M =
[[17, -91, -327, 358, -59, -499, -161, 40, -90],
 [132, -139, -119, 514, -132, -518, -56, -5, 29],
 [36, -275, -338, 337, 1, -525, -162, -21, -100],
 [-285, -46, -382, 297, -97, -409, -165, 259, -253],
 [66, -132, -258, 409, -75, -511, -126, 12, -47],
 [264, -200, -78, 550, -113, -560, -44, -107, 102],
 [-74, -164, -263, 391, -88, -473, -115, 104, -121],
 [-138, -115, -285, 373, -102, -451, -123, 158, -156],
 [304, -208, -137, 510, -73, -579, -80, -152, 102],
 [260, -192, -144, 503, -82, -565, -80, -118, 80],
 [-36, -125, -372, 319, -36, -491, -180, 60, -133],
 [-236, -6, -446, 258, -66, -426, -206, 218, -245],
 [-113, -90, -354, 328, -68, -463, -164, 129, -163],
 [-93, -143, -310, 357, -73, -470, -139, 112, -143],
 [-94, -233, -288, 366, -60, -476, -124, 96, -145],
 [282, -123, -67, 566, -137, -557, -43, -99, 122]]
Read off the first entry, reading row by row.
17
The 1st entry on the diagonal from the top-right corner is -90
Read off the entry directly above -565.
-579
Read off the largest entry in the last column.
122
The largest entry in the first column -> 304
Read off the 2nd entry on the diagonal from the top-right corner.
-5
Read off the entry directly above the smallest entry.
-451
Read off the entry in the bottom-left corner.
282
Read off the entry directly above -206.
-180
Read off the bottom entry of the column that holds the smallest entry.
-557
Read off the entry just left of 503.
-144
Read off the entry just right of the largest entry.
-137
Read off the entry just left of -56.
-518
The top entry of the column that holds the smallest entry: -499
The third entry on the main diagonal is -338
Read off the entry directly above -82.
-73
Read off the entry just left of the largest entry.
-67
The entry directly below the smallest entry -> -565
The entry directly below 80: -133
The smallest entry in the first column is -285
Read off the 2nd entry on the main diagonal.
-139
Read off the entry directly above -93.
-113
Read off the entry just left of -206.
-426
The last entry of the smallest entry's row is 102
The entry just right of 112 -> -143
The largest entry in the last row is 566
The entry just left of -44 -> -560
The entry directly above -56 -> -161
The entry just left of -192: 260
The top entry of the column that holds the largest entry -> 358

-0.94   1.50  -2.93   0.33   2.16  -1.38   0.54
-1.60   3.99  -6.15   2.17   4.80  -3.19   1.84
-1.75  -0.53  -3.60  -4.04   1.75  -1.21  -1.02
 1.45   2.00   2.14   5.54  -0.40   0.41   1.75
 2.57  -0.62   6.36   4.43  -3.59   2.49   0.73
-0.15  -2.17   1.38  -2.79  -1.50   1.13  -1.46
-1.03   3.46  -4.73   2.29   3.78  -2.57   1.69
-1.35  -0.64  -2.77  -3.41   1.29  -1.03  -0.71
The last entry, reading row by row: -0.71
The smallest entry in the last row: -3.41
The top-right entry -> 0.54
The first entry, reading row by row: -0.94
The entry directly below the smallest entry -> -3.60
What is the third largest entry? 4.80
What is the bottom entry of the column that holds the smallest entry? -2.77
The largest entry in the last column: 1.84
What is the second entry on the main diagonal? 3.99
What is the first entry of the largest entry's row? 2.57
What is the entry just left of 0.33? -2.93
What is the entry directly below -0.40? -3.59
The entry directly above -0.62 -> 2.00
What is the 2nd largest entry? 5.54
What is the entry just right of -4.04? 1.75
What is the entry in the bottom-left corner? -1.35
The entry directly above 2.57 -> 1.45
What is the minimum? -6.15
The entry just right of 0.33 -> 2.16
What is the last entry in the row that holds the largest entry? 0.73
The second entry in reading order -> 1.50
What is the first entry in the row that holds the smallest entry? -1.60
What is the 4th entry, reading row by row? 0.33
What is the smallest entry in the last column? -1.46
The entry just right of the largest entry -> 4.43
The entry just left of 1.13: -1.50
The largest entry in the last row -> 1.29
What is the entry just left of -1.02? -1.21
The entry just left of the largest entry: -0.62
What is the entry directly below the largest entry? 1.38

arr =
[[-1.92 -1.15 -5.31  2.87 -5.37  0.47]
 [-5.65  2.66  1.09 -1.39  0.59  5.21]
 [-4.41  3.10 -0.01  0.37  4.46  0.47]
 [-1.67  0.92  1.82 -0.80 -7.45 -2.75]
 [-4.16  0.05 -1.29  0.81 -6.85 -1.89]
 [ 4.54  2.45 -0.01  0.66 -6.26  0.69]
 [-5.90  0.05 -0.01 -0.80 -3.58  3.49]
 [ 2.31  0.05 -0.01 -4.77  5.35 -1.25]
 [-3.66  2.55  6.39 -0.07  1.18 -1.89]
 [-0.43  0.92  4.01 -0.07 -1.20  2.63]
 [-4.66 -1.80 -1.47 -4.04  4.46  2.84]
 [ 4.79  0.05  1.63  2.72  1.48 -5.77]
 [-4.90  3.21 -0.01  0.52 -2.98  5.21]]
The entry in the bottom-right corner: 5.21
Give the entry directly above -1.20.
1.18
Give the entry directly above 0.37.
-1.39
Give the entry directly below the largest entry.
4.01
The entry just right of the smallest entry -> -2.75
The entry just left of 2.63 -> -1.20
Give the smallest entry.
-7.45
The entry directly below 2.45: 0.05
Give the 4th-last entry, reading row by row.
-0.01
Give the 2nd entry, reading row by row.
-1.15
The entry directly above -4.77 -> -0.80
The 3rd smallest entry: -6.26
The entry just left of -5.37: 2.87
Give the entry just left of the smallest entry.
-0.80
The fifth-last entry, reading row by row: 3.21
The smallest entry in the last row: -4.90
The maximum is 6.39
Give the third entry from the end, reading row by row.
0.52
The largest entry in the first column -> 4.79
The entry directly above 2.84 -> 2.63
Give the smallest entry in the first row.
-5.37
The 1st entry, reading row by row: -1.92
The entry just right of -1.47 is -4.04
Give the third entry on the diagonal from the top-right corner.
0.37
The entry just right of 2.72: 1.48
Give the top-right entry.
0.47
Give the entry directly below -5.31.
1.09
Give the smallest entry in the last column.
-5.77
Give the first entry of the smallest entry's row.
-1.67
The entry directly above the smallest entry: 4.46
